Below are the code and all the weights of a small trained network. Each question names an input and a class and asks about switching units off, where a switched-off unit gives its printed mean instead of its output.

import numpy as np


def w(rows, s, z=0):
    codes = np.array(rows[::2]) - 128.0
    scale = np.full(codes.shape[1], s)
    scale[-1] = z or s
    return codes * scale


def f(y):
    return np.maximum(y, 0)


def log_softmax(a):
    a = a - a.max(-1, keepdims=True)
    return a - np.log(np.exp(a).sum(-1, keepdims=True))


def net(x, mask):
    res = np.array(x, float).reshape(1, 7) / 4 @ E
    y = f(res @ A[0][:, :-1].T + A[0][:, -1])
    res = res + np.where(mask, y, B[0][:, -1]) @ B[0][:, :-1]
    return log_softmax(res[-1] @ U[:, :-1].T + U[:, -1])


A, B = {}, {}
E = w([
[116,149,226,132,98],'x0',
[144,90,164,79,132],'x1',
[3,130,96,56,194],'x2',
[117,155,214,73,112],'x3',
[97,95,28,88,53],'x4',
[99,102,189,31,136],'x5',
[187,204,127,59,183],'x6',
],0.007)
A[0] = w([
[70,134,154,157,123,100],'neuron 1',
[163,158,121,183,125,103],'neuron 2',
[133,193,95,195,147,16],'neuron 3',
[148,115,116,106,137,4],'neuron 4',
[232,168,151,110,153,225],'neuron 5',
[92,155,158,116,147,186],'neuron 6',
[137,62,121,185,97,196],'neuron 7',
[199,88,117,127,150,178],'neuron 8',
[83,249,86,148,78,252],'neuron 9',
[199,122,158,190,132,156],'neuron 10',
[167,56,171,138,87,153],'neuron 11',
],0.011,0.0032)
B[0] = w([
[69,140,179,150,200,173],'neuron 1',
[126,67,108,156,132,187],'neuron 2',
[131,149,63,151,181,176],'neuron 3',
[98,153,115,146,119,132],'neuron 4',
[167,156,112,130,216,255],'neuron 5',
[75,92,141,139,207,205],'neuron 6',
[154,101,255,103,43,237],'neuron 7',
[216,144,162,113,81,199],'neuron 8',
[101,40,49,224,133,218],'neuron 9',
[207,99,109,101,149,234],'neuron 10',
[206,134,146,35,78,226],'neuron 11',
],0.0082,0.0062)
U = w([
[19,101,80,75,165,252],'0',
[57,138,60,230,78,107],'1',
[122,152,203,255,165,181],'2',
[201,227,223,88,117,131],'3',
[41,30,31,138,59,47],'4',
[186,129,192,108,21,87],'5',
[231,158,10,217,136,161],'6',
[77,155,78,111,91,4],'7',
],0.0065,0.0032)

Each question gives the input, the list of numbers given to net, and the class t.
The units are the neurons (one row each of A and B). Each row of codes is followed by its name. A weight is (code - 128) times the scale printed after its matrix; where a second scale follows, it is the last column's (A, B and U).
mask holds one flag per neuron, in row order. A switched-off neuron (its flag False) gives its mean, the last column of its row in B, instead of its output. The means were averaged over made-up inputs and are rounded, as every weight is.
A unit's drop is (log p(t) with every unit on - log p(t) with that unit switched off) / (log p(t) with every unit on - log p(t) with every unit switched off).
The circuit of an input: a set's keep is (log p(t) with only the set's units on - log p(t) with every unit switched off) / (log p(t) with every unit on - log p(t) with every unit switched off). Starting from all 11 units, units are removed one at a time, each time the one whose removal leaves the highest keep (on an exact tie, the one counted first), for as long as the keep stays at least 0.8.
circuit, biggest first: the units of the circuit, biggest drop first
most important unit: the unit with the biggest drop
drop when u is switched off: that unit's drop, to one decimal
input [-3,-8,0,4,3,-5,-2], class 4: circuit, biggest first -> [neuron 9; neuron 5]
input [-1,-1,-5,7,0,-3,6], class 6: circuit, biggest first -> [neuron 7; neuron 5; neuron 9]
input [-7,5,-1,-6,2,-2,-7], class 5: circuit, biggest first -> [neuron 7; neuron 9]
input [2,2,8,6,-7,2,5], class 0: circuit, biggest first -> [neuron 6; neuron 7]
input [2,-7,5,-8,4,1,6], class 1: most important unit -> neuron 9
input [3,8,-4,2,3,-8,-3], class 5: circuit, biggest first -> [neuron 7; neuron 11]
input [7,2,0,0,7,3,6], class 0: circuit, biggest first -> [neuron 7; neuron 8]
input [1,3,5,1,-6,4,4], class 0: circuit, biggest first -> [neuron 6; neuron 7]
input [6,-4,6,8,-6,-2,3], class 2: drop when neuron 1 is switched off -> 0.1
input [6,-6,-4,5,1,-4,8], class 6: drop when neuron 9 is switched off -> 0.1
input [2,-6,1,5,3,-1,8], class 6: drop when neuron 5 is switched off -> 0.2
